Below is a small trained network, with its code and all its weights. Each question gives an input and a class and asks what happens when units are switched off, that is, made to give their printed mean instead of their output.

import numpy as np


def w(rows, s, z=0):
    codes = np.array(rows[::2]) - 128.0
    scale = np.full(codes.shape[1], s)
    scale[-1] = z or s
    return codes * scale


def f(y):
    return np.maximum(y, 0)


def log_softmax(a):
    a = a - a.max(-1, keepdims=True)
    return a - np.log(np.exp(a).sum(-1, keepdims=True))


def net(x, mask):
    res = np.array(x, float).reshape(1, 7) / 4 @ E
    y = f(res @ A[0][:, :-1].T + A[0][:, -1])
    res = res + np.where(mask, y, B[0][:, -1]) @ B[0][:, :-1]
    return log_softmax(res[-1] @ U[:, :-1].T + U[:, -1])


A, B = {}, {}
E = w([
[196,128,104,42,116,211,169,122,129],'x0',
[128,129,128,128,127,129,129,128,128],'x1',
[138,124,96,87,253,111,81,122,130],'x2',
[130,129,129,128,127,129,128,126,126],'x3',
[129,128,128,128,127,128,128,128,127],'x4',
[174,134,109,214,189,143,232,123,126],'x5',
[174,129,94,66,112,13,199,131,126],'x6',
],0.0064)
A[0] = w([
[136,125,116,91,128,178,151,128,124,25],'N0',
[118,124,138,167,42,139,158,137,130,18],'N1',
[134,127,123,156,147,136,155,125,125,64],'N2',
[130,130,127,117,128,140,135,123,127,73],'N3',
[130,129,134,163,59,135,147,119,129,18],'N4',
[119,124,134,141,132,115,122,133,127,68],'N5',
[129,117,116,108,125,118,146,132,123,88],'N6',
[124,139,138,159,61,136,155,114,115,17],'N7',
[130,113,130,114,121,124,111,130,126,11],'N8',
[135,132,133,152,151,135,158,126,128,49],'N9',
[137,129,124,197,185,150,202,137,128,41],'N10',
[97,132,131,190,135,71,94,128,128,23],'N11',
[113,132,136,160,133,97,111,127,128,39],'N12',
[135,135,119,107,222,120,98,120,124,17],'N13',
[120,132,133,138,130,116,122,129,125,84],'N14',
[110,128,132,87,98,119,63,135,125,58],'N15',
[117,134,132,158,138,188,99,136,135,55],'N16',
[145,126,127,91,141,157,133,130,127,46],'N17',
[93,124,132,191,141,68,99,133,125,26],'N18',
[116,126,128,148,134,167,111,137,132,57],'N19',
[142,134,116,86,120,6,185,129,124,3],'N20',
[125,127,122,104,234,114,101,126,130,29],'N21',
[129,124,120,146,141,136,153,127,128,36],'N22',
[108,129,128,91,101,122,80,133,128,59],'N23',
[132,127,131,142,143,132,150,136,126,38],'N24',
[103,131,136,186,146,216,71,120,121,75],'N25',
[113,129,128,99,106,126,98,131,124,75],'N26',
[134,132,111,167,150,142,166,136,125,51],'N27',
[128,122,126,120,123,126,116,131,126,52],'N28',
[113,123,133,157,138,171,102,128,124,81],'N29',
[107,133,130,93,101,122,83,134,134,67],'N30',
[159,134,122,61,128,210,156,127,125,17],'N31',
[132,129,119,107,128,158,141,132,127,46],'N32',
],0.018,0.0027)
B[0] = w([
[129,126,130,185,131,128,165,141,137,165],'N0',
[129,138,125,131,141,120,53,203,127,215],'N1',
[127,126,125,128,124,129,108,84,126,169],'N2',
[128,122,125,142,131,128,136,131,129,135],'N3',
[133,124,132,127,128,125,70,186,118,192],'N4',
[123,128,130,147,130,127,142,131,128,143],'N5',
[108,128,135,116,133,137,149,143,127,150],'N6',
[128,124,125,125,129,131,66,186,125,194],'N7',
[124,137,126,122,130,129,121,103,121,135],'N8',
[126,123,126,128,127,128,109,85,123,167],'N9',
[127,131,130,128,128,124,80,7,120,248],'N10',
[129,129,130,218,123,141,185,135,134,209],'N11',
[134,129,119,173,127,133,157,131,136,167],'N12',
[131,131,130,126,115,130,49,201,127,200],'N13',
[126,124,126,144,128,126,139,131,129,141],'N14',
[128,127,136,132,118,126,85,41,124,188],'N15',
[129,121,138,67,133,129,168,139,124,189],'N16',
[124,128,125,180,118,130,148,128,128,157],'N17',
[132,121,129,221,131,131,189,135,131,213],'N18',
[133,130,139,91,130,134,152,133,136,165],'N19',
[130,128,126,3,130,140,208,140,134,254],'N20',
[127,130,130,129,125,123,48,214,120,210],'N21',
[128,123,131,126,121,129,111,97,132,153],'N22',
[133,130,126,131,128,131,96,56,126,176],'N23',
[123,124,130,127,124,122,117,102,130,149],'N24',
[131,129,116,26,126,119,197,152,130,243],'N25',
[115,118,123,128,139,124,109,78,131,161],'N26',
[115,129,136,126,123,127,99,69,130,187],'N27',
[130,134,128,125,123,122,123,113,132,133],'N28',
[130,136,121,80,128,128,161,140,137,183],'N29',
[135,134,125,131,141,128,99,59,118,175],'N30',
[123,125,128,231,131,120,199,144,134,200],'N31',
[128,130,131,160,127,131,150,136,126,148],'N32',
],0.033,0.0096)
U = w([
[135,119,126,20,135,140,201,136,137,179],'0',
[123,118,137,134,126,127,64,2,114,184],'1',
[136,127,135,139,128,127,23,231,114,4],'2',
[132,111,133,240,130,142,213,141,144,146],'3',
],0.0059,0.00038)

Each question gives the input, the list of numbers given to net, and the class t.
The units are the neurons (one row each of A and B). Each row of codes is followed by its name. A weight is (code - 128) times the scale printed after its matrix; where a second scale follows, it is the last column's (A, B and U).
mask holds one flag per neuron, in row order. A switched-off neuron (its flag False) gives its mean, the last column of its row in B, instead of its output. The means were averaged over made-up inputs and are rounded, as every weight is.
A unit's drop is (log p(t) with every unit on - log p(t) with that unit switched off) / (log p(t) with every unit on - log p(t) with every unit switched off).
The circuit of an input: a set's keep is (log p(t) with only the set's units on - log p(t) with every unit switched off) / (log p(t) with every unit on - log p(t) with every unit switched off). Starting from the 12 units with the biggest drops (on a tie, the unit counted first), units are removed one at a time, each time the one whose removal leaves the highest keep (on an exact tie, the one counted first), for as long as the keep stays at least 0.8.
circuit, biggest first: the units of the circuit, biggest drop first
unit that matters most: the unit with the biggest drop
k most important neurons: the k neurons with the biggest drops, biggest first
drop when u is switched off: that unit's drop, to one decimal
input [-8,3,5,1,6,-5,5], class 3: unit that matters most => N18
input [-3,-3,-6,1,4,-3,-5], class 2: 3 most important neurons => [N20; N1; N4]
input [-8,-4,-7,-2,-2,-6,-7], class 3: 2 most important neurons => [N11; N18]
input [-1,4,-5,-6,-8,5,3], class 1: 3 most important neurons => [N10; N21; N13]
input [-5,7,1,-3,-8,8,-8], class 0: 2 most important neurons => [N25; N16]
input [8,2,7,-8,-7,6,-1], class 3: 2 most important neurons => [N31; N0]
input [3,5,-8,3,-6,0,-7], class 2: 2 most important neurons => [N1; N20]
input [6,-1,6,-3,7,-3,-4], class 2: 4 most important neurons => [N21; N13; N18; N11]
input [1,-8,-6,-8,-7,-5,-4], class 2: 4 most important neurons => [N10; N1; N20; N4]
input [4,-7,8,-4,2,-7,3], class 2: 4 most important neurons => [N21; N13; N10; N27]
input [6,-4,0,5,5,-5,1], class 3: 3 most important neurons => [N31; N10; N0]
input [2,4,8,-4,5,-6,-8], class 0: 3 most important neurons => [N25; N16; N1]
input [-4,-6,-3,-6,-4,0,2], class 3: 2 most important neurons => [N21; N13]
input [-5,6,8,3,-6,-2,0], class 2: circuit, biggest first => [N21]
input [-3,6,-7,3,1,-5,-1], class 2: 2 most important neurons => [N1; N10]
input [6,4,7,-8,-7,2,0], class 2: drop when N18 is switched off => 0.0
input [7,-4,6,8,7,8,-6], class 1: drop when N11 is switched off => 0.1
input [1,-7,0,6,0,8,5], class 1: drop when N10 is switched off => 0.7
